Here is a tiny trained network, its code and every weight. The questions are about switching its units off for an input and a class, where a switched-off unit gives its printed mean instead of its output.

import numpy as np


def w(rows, s, z=0):
    codes = np.array(rows[::2]) - 128.0
    scale = np.full(codes.shape[1], s)
    scale[-1] = z or s
    return codes * scale


def f(y):
    return y / 2 * (1 + np.tanh(0.7978845608 * (y + 0.044715 * y**3)))


def log_softmax(a):
    a = a - a.max(-1, keepdims=True)
    return a - np.log(np.exp(a).sum(-1, keepdims=True))


def net(x, mask):
    res = np.array(x, float).reshape(1, 8) / 4 @ E
    y = f(res @ A[0][:, :-1].T + A[0][:, -1])
    res = res + np.where(mask, y, B[0][:, -1]) @ B[0][:, :-1]
    return log_softmax(res[-1] @ U[:, :-1].T + U[:, -1])


A, B = {}, {}
E = w([
[165,159,254],'x0',
[113,128,133],'x1',
[137,34,97],'x2',
[225,217,103],'x3',
[243,104,63],'x4',
[199,86,202],'x5',
[86,99,121],'x6',
[113,117,61],'x7',
],0.0048)
A[0] = w([
[180,105,100,246],'neuron 1',
[199,206,84,225],'neuron 2',
[106,103,244,142],'neuron 3',
[59,170,89,186],'neuron 4',
[34,136,56,150],'neuron 5',
[167,97,102,193],'neuron 6',
[75,122,254,204],'neuron 7',
[127,130,114,255],'neuron 8',
[83,116,67,136],'neuron 9',
[136,88,120,136],'neuron 10',
[120,92,81,115],'neuron 11',
[147,69,124,127],'neuron 12',
[159,69,85,139],'neuron 13',
[172,46,67,156],'neuron 14',
[45,136,103,167],'neuron 15',
[54,106,51,115],'neuron 16',
[122,83,75,125],'neuron 17',
[183,194,140,247],'neuron 18',
],0.011,0.004)
B[0] = w([
[144,222,151,194],'neuron 1',
[255,191,90,220],'neuron 2',
[198,34,209,215],'neuron 3',
[127,109,47,184],'neuron 4',
[59,86,16,202],'neuron 5',
[127,189,160,167],'neuron 6',
[254,17,168,253],'neuron 7',
[132,166,98,182],'neuron 8',
[50,123,90,167],'neuron 9',
[108,140,149,138],'neuron 10',
[64,147,151,147],'neuron 11',
[104,141,176,143],'neuron 12',
[86,183,188,160],'neuron 13',
[61,214,208,187],'neuron 14',
[140,95,43,184],'neuron 15',
[34,84,66,188],'neuron 16',
[55,156,157,156],'neuron 17',
[229,130,86,218],'neuron 18',
],0.02,0.0065)
U = w([
[175,221,116,36],'0',
[17,199,254,83],'1',
[13,83,46,111],'2',
[158,164,127,254],'3',
[133,7,247,132],'4',
],0.0043,0.0029)

Each question gives the input, the list of numbers given to net, and the class t.
The units are the neurons (one row each of A and B). Each row of codes is followed by its name. A weight is (code - 128) times the scale printed after its matrix; where a second scale follows, it is the last column's (A, B and U).
mask holds one flag per neuron, in row order. A switched-off neuron (its flag False) gives its mean, the last column of its row in B, instead of its output. The means were averaged over made-up inputs and are rounded, as every weight is.
A unit's drop is (log p(t) with every unit on - log p(t) with that unit switched off) / (log p(t) with every unit on - log p(t) with every unit switched off).
The circuit of an input: a set's keep is (log p(t) with only the set's units on - log p(t) with every unit switched off) / (log p(t) with every unit on - log p(t) with every unit switched off). Starting from the 12 units with the biggest drops (on a tie, the unit counted first), units are removed one at a time, each time the one whose removal leaves the highest keep (on an exact tie, the one counted first), for as long as the keep stays at least 0.8.
units of the circuit, in order: the units of the circuit, biggest drop first
k most important neurons: the k neurons with the biggest drops, biggest first
drop of u: that unit's drop, to one decimal
input [5,-3,0,1,-1,8,-7,-1], class 4: units of the circuit, in order	(neuron 3)
input [-8,3,-5,3,5,3,7,6], class 1: units of the circuit, in order	(neuron 14; neuron 13; neuron 7)
input [-1,1,-6,-2,-3,-1,2,-4], class 4: units of the circuit, in order	(neuron 7; neuron 2)
input [-2,-3,-6,5,-7,-5,-5,3], class 2: units of the circuit, in order	(neuron 5; neuron 4)
input [3,-4,4,-7,3,-6,0,-4], class 2: units of the circuit, in order	(neuron 2; neuron 3; neuron 7)
input [-5,-4,1,3,8,-5,4,-7], class 1: units of the circuit, in order	(neuron 14; neuron 7)
input [3,7,-7,5,-4,5,-3,1], class 4: 3 most important neurons	(neuron 7; neuron 3; neuron 1)
input [0,-2,4,2,4,0,1,2], class 1: 2 most important neurons	(neuron 14; neuron 7)
input [-1,-6,-5,-6,8,-6,-7,6], class 2: drop of neuron 3	0.1
input [-1,2,8,-4,1,8,-4,-3], class 1: drop of neuron 14	0.2
input [4,3,2,-3,8,-2,-5,-3], class 1: drop of neuron 18	-0.1
input [-3,-4,4,5,6,-3,-2,-6], class 0: drop of neuron 2	0.4
